Here is a tiny trained network, its code and every weight. The questions are about switching its units off for an input and a target symbol, where a switched-off unit gives its printed mean instead of its output.

import numpy as np


def w(rows, s, z=0):
    codes = np.array(rows[::2]) - 128.0
    scale = np.full(codes.shape[1], s)
    scale[-1] = z or s
    return codes * scale


def f(y):
    return y / 2 * (1 + np.tanh(0.7978845608 * (y + 0.044715 * y**3)))


def softmax(a):
    e = np.exp(a - a.max(-1, keepdims=True))
    return e / e.sum(-1, keepdims=True)


def log_softmax(a):
    a = a - a.max(-1, keepdims=True)
    return a - np.log(np.exp(a).sum(-1, keepdims=True))


def net(x, mask):
    ids = ['Παδηφψ'.index(c) for c in x.split()]
    T = len(ids)
    res = E[ids] + P[:T]
    u = 0
    for l in range(2):
        q, k, v = (res @ M[l].T for M in (Q, K, V))
        z = softmax(np.where(np.tri(T) > 0, q @ k.T / 2**0.5, -1e9)) @ v
        res = res + np.where(mask[u], z, O[l][:, -1]) @ O[l][:, :-1]
        u += 1
        y = f(res @ A[l][:, :-1].T + A[l][:, -1])
        res = res + np.where(mask[u : u + 16], y, B[l][:, -1]) @ B[l][:, :-1]
        u += 16
    return log_softmax(res[-1] @ U[:, :-1].T + U[:, -1])


Q, K, V, O, A, B = {}, {}, {}, {}, {}, {}
E = w([
[90,72,109,205,43,85,156,168],'Π',
[26,109,189,43,135,167,198,143],'α',
[79,88,73,134,71,72,49,79],'δ',
[125,88,9,193,155,215,128,140],'η',
[200,228,58,185,176,140,146,48],'φ',
[253,122,223,88,57,142,162,58],'ψ',
],0.0031)
P = w([
[114,136,140,161,162,66,106,169],'0',
[106,105,139,172,103,120,204,76],'1',
[146,162,83,116,52,164,144,120],'2',
[166,82,162,98,180,127,58,135],'3',
[124,96,134,116,101,177,166,3],'4',
[171,169,86,66,52,184,161,146],'5',
],0.005)
Q[0] = w([
[112,70,200,146,252,66,51,146],'L0H0',
[90,86,146,161,112,147,177,26],'L0H0',
],0.038)
K[0] = w([
[104,135,47,253,144,66,92,128],'L0H0',
[214,134,38,105,127,193,33,76],'L0H0',
],0.027)
V[0] = w([
[222,132,97,213,197,220,180,139],'L0H0',
[254,127,167,175,58,74,107,103],'L0H0',
],0.017)
O[0] = w([
[138,119,191,249,182,254,138,156,10],'L0H0',
[168,25,41,135,215,88,229,121,166],'L0H0',
],0.0074,0.0013)
A[0] = w([
[99,112,125,144,93,126,128,60,168],'L0N0',
[141,102,97,104,138,82,170,108,66],'L0N1',
[88,116,72,140,75,152,164,172,180],'L0N2',
[134,150,117,99,46,107,187,93,172],'L0N3',
[100,181,159,87,165,74,88,201,72],'L0N4',
[202,225,89,138,215,109,159,111,152],'L0N5',
[119,68,130,152,142,69,166,221,142],'L0N6',
[167,135,126,138,76,152,117,181,132],'L0N7',
[56,117,110,162,131,72,46,135,124],'L0N8',
[84,70,149,134,162,122,84,200,181],'L0N9',
[123,106,119,50,113,41,79,118,154],'L0N10',
[128,186,144,115,35,120,115,141,114],'L0N11',
[107,106,2,71,182,94,171,100,125],'L0N12',
[206,78,141,106,135,147,54,149,251],'L0N13',
[240,181,183,109,134,116,85,65,145],'L0N14',
[144,121,133,64,154,189,147,139,120],'L0N15',
],0.0092,0.0021)
B[0] = w([
[68,125,134,103,164,193,163,109,173],'L0N0',
[189,131,91,133,147,143,146,213,172],'L0N1',
[68,110,104,97,86,135,155,99,173],'L0N2',
[134,133,71,32,123,169,142,142,232],'L0N3',
[172,168,158,245,157,124,117,145,149],'L0N4',
[184,155,208,96,185,109,156,79,147],'L0N5',
[137,87,59,164,134,28,132,167,163],'L0N6',
[165,142,119,136,53,151,121,139,136],'L0N7',
[121,137,168,202,152,209,82,168,151],'L0N8',
[161,61,147,170,107,82,57,170,130],'L0N9',
[159,104,98,98,242,114,30,148,255],'L0N10',
[162,208,130,74,132,132,157,223,221],'L0N11',
[191,44,192,120,142,165,119,229,244],'L0N12',
[112,61,215,98,91,69,109,90,156],'L0N13',
[202,98,148,99,85,89,161,102,139],'L0N14',
[163,104,104,157,113,139,56,92,136],'L0N15',
],0.011,0.0039)
Q[1] = w([
[126,182,130,82,46,138,80,145],'L1H0',
[158,125,229,161,93,3,36,157],'L1H0',
],0.016)
K[1] = w([
[13,115,109,100,77,202,89,181],'L1H0',
[61,205,135,241,244,59,115,236],'L1H0',
],0.011)
V[1] = w([
[51,3,43,131,34,131,110,155],'L1H0',
[54,168,126,172,152,213,23,188],'L1H0',
],0.013)
O[1] = w([
[62,151,230,109,185,144,242,194,2],'L1H0',
[112,254,174,119,160,107,65,151,171],'L1H0',
],0.0074,0.0052)
A[1] = w([
[164,127,171,118,99,79,66,124,200],'L1N0',
[136,170,141,109,132,125,59,117,171],'L1N1',
[158,202,108,165,76,114,106,116,5],'L1N2',
[108,171,104,172,142,110,98,72,17],'L1N3',
[45,113,67,157,129,96,133,10,123],'L1N4',
[86,124,143,15,156,183,106,56,177],'L1N5',
[101,163,113,112,183,91,87,72,165],'L1N6',
[42,178,116,119,67,89,244,107,52],'L1N7',
[130,61,132,107,195,160,156,133,174],'L1N8',
[65,147,52,104,71,141,125,59,202],'L1N9',
[142,117,119,173,128,132,68,52,116],'L1N10',
[64,127,187,138,144,36,174,133,138],'L1N11',
[79,214,133,98,131,116,130,135,136],'L1N12',
[40,153,183,140,96,147,119,73,225],'L1N13',
[66,156,254,200,94,155,149,51,198],'L1N14',
[127,60,166,201,209,98,89,158,140],'L1N15',
],0.0076,0.0026)
B[1] = w([
[113,184,93,149,133,157,172,120,207],'L1N0',
[95,130,115,123,73,116,185,95,247],'L1N1',
[62,74,178,117,169,124,119,158,195],'L1N2',
[85,84,166,117,122,116,119,134,161],'L1N3',
[169,155,72,197,192,120,138,141,157],'L1N4',
[153,168,178,103,171,107,138,159,186],'L1N5',
[110,101,133,104,73,143,150,139,196],'L1N6',
[35,185,42,123,57,141,118,72,135],'L1N7',
[87,98,155,145,117,104,58,106,238],'L1N8',
[190,187,124,110,124,137,145,144,178],'L1N9',
[64,126,91,167,191,134,134,133,188],'L1N10',
[88,149,136,129,185,129,96,141,146],'L1N11',
[208,106,97,117,137,133,130,90,217],'L1N12',
[165,163,162,154,70,125,131,156,140],'L1N13',
[138,147,189,249,79,101,118,154,144],'L1N14',
[183,133,132,66,102,151,148,107,204],'L1N15',
],0.013,0.012)
U = w([
[30,145,109,118,105,129,128,89,6],'Π',
[203,194,100,44,72,179,213,125,246],'α',
[119,138,194,97,253,76,59,200,163],'δ',
[149,170,182,211,73,110,113,157,96],'η',
[165,147,72,183,191,142,132,103,83],'φ',
[154,51,144,119,69,118,115,92,140],'ψ',
],0.0028,0.0013)

Each question gives the input, a string of symbols that net reads in full, and the target symbol t.
The units are the heads (2 rows each of Q, K, V and O) and the neurons (one row each of A and B). Each row of codes is followed by its name. A weight is (code - 128) times the scale printed after its matrix; where a second scale follows, it is the last column's (O, A, B and U).
mask holds one flag per unit, layer by layer, with each layer's heads first. A switched-off unit (its flag False) gives its mean, the last column of its rows in O or B, instead of its output. The means were averaged over made-up inputs and are rounded, as every weight is.
A unit's drop is (log p(t) with every unit on - log p(t) with that unit switched off) / (log p(t) with every unit on - log p(t) with every unit switched off).
unit that matters most: the unit with the biggest drop
k most important neurons: the k neurons with the biggest drops, biggest first
top k neurons in layer l: the k neurons of layer l with the biggest drops, biggest first
input α ψ Π η, target Π: unit that matters most -> L0H0
input η Π η δ, target η: 2 most important neurons -> [L1N14, L0N10]
input δ δ δ ψ, target α: 2 most important neurons -> [L0N10, L0N8]
input α δ δ Π, target Π: top 2 neurons in layer 0 -> [L0N4, L0N11]
input φ α φ Π, target φ: top 2 neurons in layer 1 -> [L1N4, L1N10]
input δ η α φ, target α: top 4 neurons in layer 0 -> [L0N10, L0N8, L0N5, L0N12]
input δ Π φ Π η, target φ: 2 most important neurons -> [L0N5, L1N4]
input Π α ψ Π Π φ, target ψ: 3 most important neurons -> [L0N12, L0N5, L1N8]
input φ φ Π φ, target φ: 4 most important neurons -> [L0N5, L1N4, L1N10, L0N12]
input η φ δ Π Π, target δ: top 3 neurons in layer 0 -> [L0N3, L0N12, L0N10]
input α φ α α, target Π: 2 most important neurons -> [L0N4, L0N9]
input α φ η φ, target Π: top 2 neurons in layer 1 -> [L1N1, L1N10]
input α α η α, target Π: top 2 neurons in layer 0 -> [L0N4, L0N11]
input α α Π, target α: top 2 neurons in layer 1 -> [L1N8, L1N12]
input α ψ φ, target ψ: most important neuron -> [L0N12]
input ψ Π α Π Π, target α: top 2 neurons in layer 0 -> [L0N12, L0N6]
input Π δ Π δ, target δ: top 2 neurons in layer 0 -> [L0N6, L0N11]
input α δ α δ, target Π: top 3 neurons in layer 0 -> [L0N4, L0N11, L0N8]
input δ α δ φ, target α: 2 most important neurons -> [L0N10, L0N8]
input Π α α φ Π, target φ: 2 most important neurons -> [L1N4, L0N5]
input Π η Π η, target δ: unit that matters most -> L1H0
input Π η Π φ δ, target φ: top 2 neurons in layer 0 -> [L0N5, L0N14]
input δ α φ α δ, target φ: top 2 neurons in layer 0 -> [L0N14, L0N11]
